Here is a tiny trained network, its code and every weight. The questions are about switching its units off for an input and a class, where a switched-off unit gives its printed mean instead of its output.

import numpy as np


def w(rows, s, z=0):
    codes = np.array(rows[::2]) - 128.0
    scale = np.full(codes.shape[1], s)
    scale[-1] = z or s
    return codes * scale


def norm(h):
    return h / np.sqrt((h * h).mean(-1, keepdims=True) + 1e-5)


def f(y):
    return np.maximum(y, 0)


def log_softmax(a):
    a = a - a.max(-1, keepdims=True)
    return a - np.log(np.exp(a).sum(-1, keepdims=True))


def net(x, mask):
    res = np.array(x, float).reshape(1, 4) / 4 @ E
    u = 0
    for l in range(3):
        y = f(norm(res) @ A[l][:, :-1].T + A[l][:, -1])
        res = res + np.where(mask[u : u + 3], y, B[l][:, -1]) @ B[l][:, :-1]
        u += 3
    return log_softmax(norm(res)[-1] @ U[:, :-1].T + U[:, -1])


A, B = {}, {}
E = w([
[142,71,137,93,208,81,107,99,136,75],'x0',
[98,93,189,203,153,149,107,147,75,154],'x1',
[86,65,148,61,37,109,187,167,121,104],'x2',
[214,142,114,117,134,95,101,254,134,180],'x3',
],0.0076)
A[0] = w([
[111,228,113,139,85,167,252,179,85,193,55],'0.n1',
[225,120,125,84,172,86,112,242,119,209,70],'0.n2',
[196,102,212,79,200,63,136,132,126,68,5],'0.n3',
],0.005,0.0028)
B[0] = w([
[118,157,137,178,149,54,160,103,155,102,218],'0.n1',
[2,119,174,75,158,156,130,71,127,150,254],'0.n2',
[160,72,101,212,141,123,150,160,148,174,177],'0.n3',
],0.0099,0.0045)
A[1] = w([
[166,5,114,151,181,82,70,139,189,102,4],'1.n1',
[116,60,167,77,18,131,169,215,90,47,39],'1.n2',
[161,183,134,90,212,202,64,3,51,154,30],'1.n3',
],0.0047,0.0019)
B[1] = w([
[144,161,120,204,93,115,160,120,106,118,207],'1.n1',
[254,61,84,122,122,134,52,144,54,79,255],'1.n2',
[146,112,96,46,89,148,141,161,68,101,238],'1.n3',
],0.0087,0.0035)
A[2] = w([
[101,97,78,140,161,60,152,81,253,90,224],'2.n1',
[149,206,63,140,204,182,62,128,138,131,9],'2.n2',
[184,59,135,167,159,133,83,98,173,126,32],'2.n3',
],0.0065,0.0015)
B[2] = w([
[96,170,135,100,96,41,137,60,207,254,252],'2.n1',
[185,20,62,76,64,101,90,204,158,62,220],'2.n2',
[236,151,206,158,147,70,147,165,120,166,187],'2.n3',
],0.0085,0.0039)
U = w([
[218,100,68,66,68,145,73,222,88,7,61],'0',
[47,186,173,2,166,196,134,87,108,141,208],'1',
[184,211,131,249,144,44,205,151,191,165,4],'2',
[144,153,130,102,109,142,101,123,120,148,253],'3',
],0.0065,0.002)

Each question gives the input, the list of numbers given to net, and the class t.
The units are the neurons (one row each of A and B). Each row of codes is followed by its name. A weight is (code - 128) times the scale printed after its matrix; where a second scale follows, it is the last column's (A, B and U).
mask holds one flag per neuron, layer by layer. A switched-off neuron (its flag False) gives its mean, the last column of its row in B, instead of its output. The means were averaged over made-up inputs and are rounded, as every weight is.
A unit's drop is (log p(t) with every unit on - log p(t) with that unit switched off) / (log p(t) with every unit on - log p(t) with every unit switched off).
The circuit of an input: a set's keep is (log p(t) with only the set's units on - log p(t) with every unit switched off) / (log p(t) with every unit on - log p(t) with every unit switched off). Starting from all 9 units, units are removed one at a time, each time the one whose removal leaves the highest keep (on an exact tie, the one counted first), for as long as the keep stays at least 0.8.
circuit, biggest first: the units of the circuit, biggest drop first
most important unit: the unit with the biggest drop
k most important neurons: the k neurons with the biggest drops, biggest first
top k neurons in layer l: the k neurons of layer l with the biggest drops, biggest first
drop of u: that unit's drop, to one decimal
input [0,0,-7,2], class 0: circuit, biggest first	(2.n2)
input [-5,0,3,-4], class 2: 3 most important neurons	(0.n1, 0.n2, 1.n3)
input [3,7,-8,-2], class 0: circuit, biggest first	(2.n2, 1.n3)
input [-8,-1,0,-3], class 2: 2 most important neurons	(0.n1, 0.n2)
input [6,-6,2,4], class 2: top 2 neurons in layer 1	(1.n1, 1.n3)
input [-2,-4,-3,8], class 1: 2 most important neurons	(0.n2, 1.n2)
input [-3,4,7,-1], class 0: 3 most important neurons	(1.n2, 0.n2, 2.n1)
input [1,-5,-3,6], class 1: 2 most important neurons	(0.n2, 1.n2)
input [2,0,-6,4], class 0: 3 most important neurons	(2.n2, 2.n1, 1.n3)
input [6,2,-3,-4], class 2: 3 most important neurons	(0.n2, 0.n3, 1.n2)
input [-5,4,-8,8], class 0: 3 most important neurons	(2.n2, 2.n1, 1.n3)
input [7,-1,6,1], class 2: 2 most important neurons	(0.n3, 1.n3)
input [8,3,-4,-4], class 2: top 2 neurons in layer 1	(1.n2, 1.n1)
input [4,7,3,7], class 1: circuit, biggest first	(0.n2)
input [-7,-3,-7,0], class 0: 2 most important neurons	(2.n2, 0.n3)
input [-6,6,2,-1], class 2: top 2 neurons in layer 0	(0.n1, 0.n2)
input [7,0,2,-5], class 2: 2 most important neurons	(0.n2, 0.n3)
input [-7,-6,1,-3], class 2: 3 most important neurons	(0.n1, 0.n2, 1.n3)
input [-4,-4,-4,8], class 1: top 2 neurons in layer 0	(0.n2, 0.n3)
input [3,1,-2,-1], class 2: most important unit	0.n3
input [-2,-8,-4,8], class 1: top 2 neurons in layer 1	(1.n2, 1.n1)
input [-3,-1,5,-5], class 0: drop of 2.n1	0.3
input [8,-3,2,-1], class 2: drop of 0.n3	0.1
